Below is a small trained network, with its code and all its weights. Each question gives an input and a target symbol and asks what happens when units are switched off, that is, made to give their printed mean instead of their output.

import numpy as np


def w(rows, s, z=0):
    codes = np.array(rows[::2]) - 128.0
    scale = np.full(codes.shape[1], s)
    scale[-1] = z or s
    return codes * scale


def norm(h):
    return h / np.sqrt((h * h).mean(-1, keepdims=True) + 1e-5)


def f(y):
    return y / 2 * (1 + np.tanh(0.7978845608 * (y + 0.044715 * y**3)))


def softmax(a):
    e = np.exp(a - a.max(-1, keepdims=True))
    return e / e.sum(-1, keepdims=True)


def log_softmax(a):
    a = a - a.max(-1, keepdims=True)
    return a - np.log(np.exp(a).sum(-1, keepdims=True))


def net(x, mask):
    ids = ['Σβεμξτφ'.index(c) for c in x.split()]
    T = len(ids)
    res = E[ids] + P[:T]
    u = 0
    for l in range(2):
        r = norm(res)
        for j in range(3):
            rows = slice(4 * j, 4 * j + 4)
            q, k, v = (r @ M[l][rows].T for M in (Q, K, V))
            z = softmax(np.where(np.tri(T) > 0, q @ k.T / 4**0.5, -1e9)) @ v
            o = O[l][rows]
            res = res + np.where(mask[u + j], z, o[:, -1]) @ o[:, :-1]
        u += 3
        y = f(norm(res) @ A[l][:, :-1].T + A[l][:, -1])
        res = res + np.where(mask[u : u + 8], y, B[l][:, -1]) @ B[l][:, :-1]
        u += 8
    return log_softmax(norm(res)[-1] @ U[:, :-1].T + U[:, -1])


Q, K, V, O, A, B = {}, {}, {}, {}, {}, {}
E = w([
[135,129,165,113,115,133,30,236],'Σ',
[187,90,81,145,50,166,87,200],'β',
[89,72,115,173,10,94,159,148],'ε',
[174,236,146,65,84,107,143,154],'μ',
[89,119,60,59,130,19,213,171],'ξ',
[23,94,64,120,111,120,27,32],'τ',
[14,186,170,196,118,133,174,36],'φ',
],0.013)
P = w([
[72,204,75,194,113,123,98,203],'0',
[148,189,89,228,151,68,104,148],'1',
[94,179,90,134,105,151,112,183],'2',
[154,152,120,182,135,79,104,113],'3',
[98,157,108,108,101,164,122,161],'4',
[165,131,134,157,130,94,120,94],'5',
[102,145,127,83,101,171,135,146],'6',
[170,119,152,137,131,108,134,83],'7',
[102,131,142,61,105,179,148,132],'8',
[176,105,170,119,132,117,149,74],'9',
[101,113,160,35,107,193,157,122],'10',
[178,85,188,103,134,124,164,66],'11',
[104,95,179,9,110,214,164,112],'12',
[176,66,201,89,139,126,179,57],'13',
],0.014)
Q[0] = w([
[223,145,217,243,149,96,115,116],'0.h1',
[142,134,75,157,201,124,111,112],'0.h1',
[138,60,202,173,201,81,57,136],'0.h1',
[113,174,133,156,156,6,141,140],'0.h1',
[108,90,161,131,39,150,157,136],'0.h2',
[98,131,130,129,105,105,145,109],'0.h2',
[135,102,122,97,166,142,109,138],'0.h2',
[130,86,140,157,81,119,151,141],'0.h2',
[144,162,106,103,95,94,170,151],'0.h3',
[175,64,75,204,130,61,131,105],'0.h3',
[28,136,108,88,105,77,107,128],'0.h3',
[113,124,126,68,95,163,172,77],'0.h3',
],0.016)
K[0] = w([
[153,195,121,178,47,122,34,229],'0.h1',
[132,86,68,225,114,109,122,143],'0.h1',
[126,93,191,178,179,125,71,238],'0.h1',
[95,194,61,179,183,72,125,158],'0.h1',
[132,62,176,62,134,137,160,117],'0.h2',
[107,95,92,98,92,154,140,96],'0.h2',
[119,128,155,192,115,89,116,149],'0.h2',
[116,114,185,44,132,160,116,128],'0.h2',
[169,154,129,84,132,98,213,197],'0.h3',
[105,168,16,206,22,102,113,154],'0.h3',
[11,151,113,89,187,31,138,107],'0.h3',
[118,75,123,61,75,105,165,78],'0.h3',
],0.011)
V[0] = w([
[93,70,102,128,142,155,99,83],'0.h1',
[73,149,28,207,55,126,98,146],'0.h1',
[132,74,115,186,70,139,220,173],'0.h1',
[41,4,207,206,133,148,124,134],'0.h1',
[192,104,34,83,174,156,94,129],'0.h2',
[173,164,158,205,181,158,173,158],'0.h2',
[125,154,113,114,245,101,62,132],'0.h2',
[110,70,235,76,97,105,76,136],'0.h2',
[72,43,176,217,15,132,227,171],'0.h3',
[71,124,109,166,157,66,190,155],'0.h3',
[161,57,206,154,25,109,186,83],'0.h3',
[109,145,200,104,57,121,198,67],'0.h3',
],0.0046)
O[0] = w([
[159,124,64,160,156,144,186,155,94],'0.h1',
[144,83,173,124,75,67,230,135,255],'0.h1',
[136,125,220,218,140,120,90,141,107],'0.h1',
[110,142,99,244,170,222,198,168,46],'0.h1',
[204,120,74,94,214,141,122,89,79],'0.h2',
[69,129,198,124,202,85,86,75,32],'0.h2',
[138,189,142,190,166,113,140,71,63],'0.h2',
[155,132,114,17,63,106,214,143,113],'0.h2',
[160,171,199,132,224,128,85,105,142],'0.h3',
[194,205,156,79,105,192,28,128,172],'0.h3',
[126,80,137,137,253,101,82,136,88],'0.h3',
[122,148,72,148,219,115,64,161,134],'0.h3',
],0.0041,0.0033)
A[0] = w([
[105,192,172,85,144,146,118,146,110],'0.n1',
[142,76,47,225,132,123,165,98,62],'0.n2',
[178,103,114,174,194,132,2,120,77],'0.n3',
[152,66,87,230,241,59,167,119,204],'0.n4',
[216,123,245,146,137,71,137,152,74],'0.n5',
[190,213,158,120,174,125,149,177,92],'0.n6',
[32,158,112,150,145,254,93,185,3],'0.n7',
[136,101,151,129,92,156,152,99,118],'0.n8',
],0.0085,0.0054)
B[0] = w([
[150,62,130,152,94,157,128,121,197],'0.n1',
[183,121,111,94,78,71,144,110,149],'0.n2',
[98,155,58,74,215,166,93,198,122],'0.n3',
[134,161,169,2,77,117,56,116,170],'0.n4',
[198,117,72,166,136,161,160,77,252],'0.n5',
[57,81,85,192,148,181,148,160,157],'0.n6',
[209,110,62,138,108,129,207,108,195],'0.n7',
[171,105,189,118,207,138,80,123,188],'0.n8',
],0.0089,0.0025)
Q[1] = w([
[130,106,109,31,41,168,186,159],'1.h1',
[184,155,206,136,172,120,108,116],'1.h1',
[123,110,108,51,98,154,115,191],'1.h1',
[155,76,139,112,100,92,134,93],'1.h1',
[175,109,176,95,62,136,101,141],'1.h2',
[169,176,156,110,173,86,111,122],'1.h2',
[117,64,96,123,95,143,106,67],'1.h2',
[136,135,127,174,112,139,204,154],'1.h2',
[164,145,169,69,69,148,151,103],'1.h3',
[127,124,116,115,194,48,140,136],'1.h3',
[81,125,142,255,158,165,125,61],'1.h3',
[197,136,168,139,135,96,39,98],'1.h3',
],0.016)
K[1] = w([
[100,56,167,62,164,162,172,74],'1.h1',
[121,117,107,128,77,85,66,222],'1.h1',
[154,70,129,63,193,200,149,81],'1.h1',
[172,120,170,78,51,124,183,129],'1.h1',
[137,84,153,25,64,137,129,122],'1.h2',
[154,96,97,118,106,147,10,119],'1.h2',
[116,90,154,94,138,193,187,87],'1.h2',
[129,172,137,222,43,85,156,116],'1.h2',
[120,82,101,51,197,162,200,137],'1.h3',
[138,198,142,135,91,191,47,154],'1.h3',
[140,194,68,218,77,67,121,173],'1.h3',
[215,177,117,47,106,99,115,170],'1.h3',
],0.012)
V[1] = w([
[59,125,57,160,141,163,69,73],'1.h1',
[92,151,212,81,143,176,131,124],'1.h1',
[130,255,162,172,145,100,151,182],'1.h1',
[160,182,206,145,126,174,221,68],'1.h1',
[123,140,51,107,107,161,117,36],'1.h2',
[250,195,158,95,149,162,154,168],'1.h2',
[32,159,131,39,194,190,81,113],'1.h2',
[149,159,225,121,80,64,184,112],'1.h2',
[121,206,164,117,95,244,42,89],'1.h3',
[151,73,73,132,125,110,54,139],'1.h3',
[55,110,210,139,119,64,116,124],'1.h3',
[141,183,91,73,191,73,157,159],'1.h3',
],0.0079)
O[1] = w([
[59,89,71,116,191,183,174,117,107],'1.h1',
[128,175,147,162,143,68,168,144,32],'1.h1',
[198,124,125,2,92,164,190,71,84],'1.h1',
[157,197,163,183,117,124,171,111,75],'1.h1',
[211,207,127,109,102,180,95,160,208],'1.h2',
[148,119,25,127,165,77,159,108,52],'1.h2',
[128,139,88,88,22,147,144,107,4],'1.h2',
[100,189,147,218,151,73,168,170,246],'1.h2',
[152,165,80,220,65,168,98,72,88],'1.h3',
[122,161,107,147,186,130,60,113,146],'1.h3',
[67,92,134,104,89,172,137,173,120],'1.h3',
[101,130,66,106,158,33,208,219,122],'1.h3',
],0.0073,0.0031)
A[1] = w([
[163,149,131,137,95,87,169,117,91],'1.n1',
[105,136,144,133,76,147,142,167,89],'1.n2',
[99,131,130,120,139,104,155,55,202],'1.n3',
[150,163,76,181,158,196,250,133,41],'1.n4',
[162,113,138,144,136,82,88,99,124],'1.n5',
[41,121,71,145,211,210,112,171,2],'1.n6',
[71,152,187,136,138,150,119,158,69],'1.n7',
[192,112,172,122,166,131,167,108,60],'1.n8',
],0.015,0.0043)
B[1] = w([
[124,98,127,133,138,171,96,138,232],'1.n1',
[123,123,122,126,175,105,135,81,220],'1.n2',
[176,134,155,134,177,170,165,175,183],'1.n3',
[179,147,52,175,31,138,233,108,210],'1.n4',
[83,117,125,126,135,121,183,103,224],'1.n5',
[6,54,77,138,202,216,124,134,255],'1.n6',
[176,171,86,108,146,179,133,141,173],'1.n7',
[146,90,173,71,104,178,100,104,200],'1.n8',
],0.017,0.0057)
U = w([
[154,119,130,42,136,79,148,220,156],'Σ',
[63,77,99,143,191,208,109,122,120],'β',
[93,82,255,236,86,79,115,144,128],'ε',
[201,100,88,118,221,75,112,27,6],'μ',
[186,111,90,154,39,177,213,126,54],'ξ',
[198,203,225,169,195,183,78,162,227],'τ',
[135,175,166,89,47,155,8,82,170],'φ',
],0.0074,0.0019)

Each question gives the input, a string of symbols that net reads in full, and the target symbol t.
The units are the heads (4 rows each of Q, K, V and O) and the neurons (one row each of A and B). Each row of codes is followed by its name. A weight is (code - 128) times the scale printed after its matrix; where a second scale follows, it is the last column's (O, A, B and U).
mask holds one flag per unit, layer by layer, with each layer's heads first. A switched-off unit (its flag False) gives its mean, the last column of its rows in O or B, instead of its output. The means were averaged over made-up inputs and are rounded, as every weight is.
A unit's drop is (log p(t) with every unit on - log p(t) with that unit switched off) / (log p(t) with every unit on - log p(t) with every unit switched off).
The circuit of an input: a set's keep is (log p(t) with only the set's units on - log p(t) with every unit switched off) / (log p(t) with every unit on - log p(t) with every unit switched off). Starting from the 12 units with the biggest drops (on a tie, the unit counted first), units are removed one at a time, each time the one whose removal leaves the highest keep (on an exact tie, the one counted first), for as long as the keep stays at least 0.8.
circuit, biggest first: the units of the circuit, biggest drop first
top k neurons: the k neurons with the biggest drops, biggest first
top k neurons in layer l: the k neurons of layer l with the biggest drops, biggest first
heads that matter: for each layer, one digit per head in row order, 1 if its drop is at least 0.15 and else 0, layers parted by /
input φ ξ τ τ β ε β, target τ: heads that matter : 101 / 100
input ε φ ξ μ μ, target Σ: heads that matter : 100 / 001
input β μ μ ε ε ξ τ ξ, target φ: heads that matter : 000 / 010
input Σ τ β ξ β ξ, target μ: circuit, biggest first : [1.h3]
input μ φ Σ τ Σ τ β Σ ξ β ξ ξ μ, target Σ: heads that matter : 000 / 011
input τ φ Σ τ ξ μ ε ξ μ ε β, target φ: heads that matter : 111 / 011
input β ε φ ε τ ξ β ε ε ξ β, target Σ: heads that matter : 000 / 001
input ε μ Σ, target φ: top 4 neurons in layer 1 : [1.n6; 1.n4; 1.n3; 1.n7]
input φ ε μ ε φ ξ τ τ Σ Σ β, target ε: top 4 neurons : [1.n6; 1.n4; 1.n7; 0.n8]
input φ μ τ τ β τ, target μ: circuit, biggest first : [1.n6; 1.n8]
input β ξ φ β τ ξ ξ φ φ ε φ Σ τ, target ξ: circuit, biggest first : [0.h1; 0.n7; 1.h1; 1.n4]
input τ τ ξ β φ τ μ μ μ τ φ μ β, target ξ: circuit, biggest first : [1.h1; 1.n4]
input ξ ξ μ ε φ τ τ μ β Σ β μ, target μ: top 3 neurons in layer 1 : [1.n6; 1.n5; 1.n4]
input τ ε ε ξ ε ξ τ τ τ ξ ε τ, target Σ: circuit, biggest first : [1.h3; 1.n6]
input Σ φ ε β φ τ ε τ β ε Σ, target τ: heads that matter : 000 / 100
input φ Σ τ ε ε ξ Σ τ, target ε: top 2 neurons : [0.n4; 1.n6]
input ξ ε τ φ ξ φ φ ξ Σ, target ξ: top 2 neurons : [0.n7; 1.n4]
input τ ε φ Σ ε ε μ φ β μ τ μ, target φ: circuit, biggest first : [0.h1; 1.h2; 1.n4]
input β ξ τ ξ Σ φ, target τ: circuit, biggest first : [1.n3]
input Σ ξ τ ξ, target φ: top 3 neurons : [1.n6; 1.n4; 0.n4]
input Σ Σ β ξ ξ β τ φ ξ β Σ μ β, target φ: top 3 neurons : [1.n6; 0.n5; 1.n4]
input φ τ τ μ μ β β μ, target μ: top 3 neurons in layer 1 : [1.n6; 1.n4; 1.n5]
input Σ β ε, target τ: heads that matter : 100 / 010
input μ ε τ β ε τ τ β τ τ φ, target ξ: circuit, biggest first : [1.n4; 0.h1]
input φ μ ξ τ, target φ: circuit, biggest first : [1.h2; 0.n3; 1.n6]
input φ ξ φ, target ξ: circuit, biggest first : [1.n4; 0.n7]
input τ Σ τ β ξ β ε Σ ε, target τ: top 2 neurons in layer 1 : [1.n7; 1.n6]
input τ ξ ξ ξ ξ τ τ Σ ξ Σ Σ, target Σ: heads that matter : 000 / 010
input τ φ ξ, target ξ: circuit, biggest first : [1.h1; 1.n4]
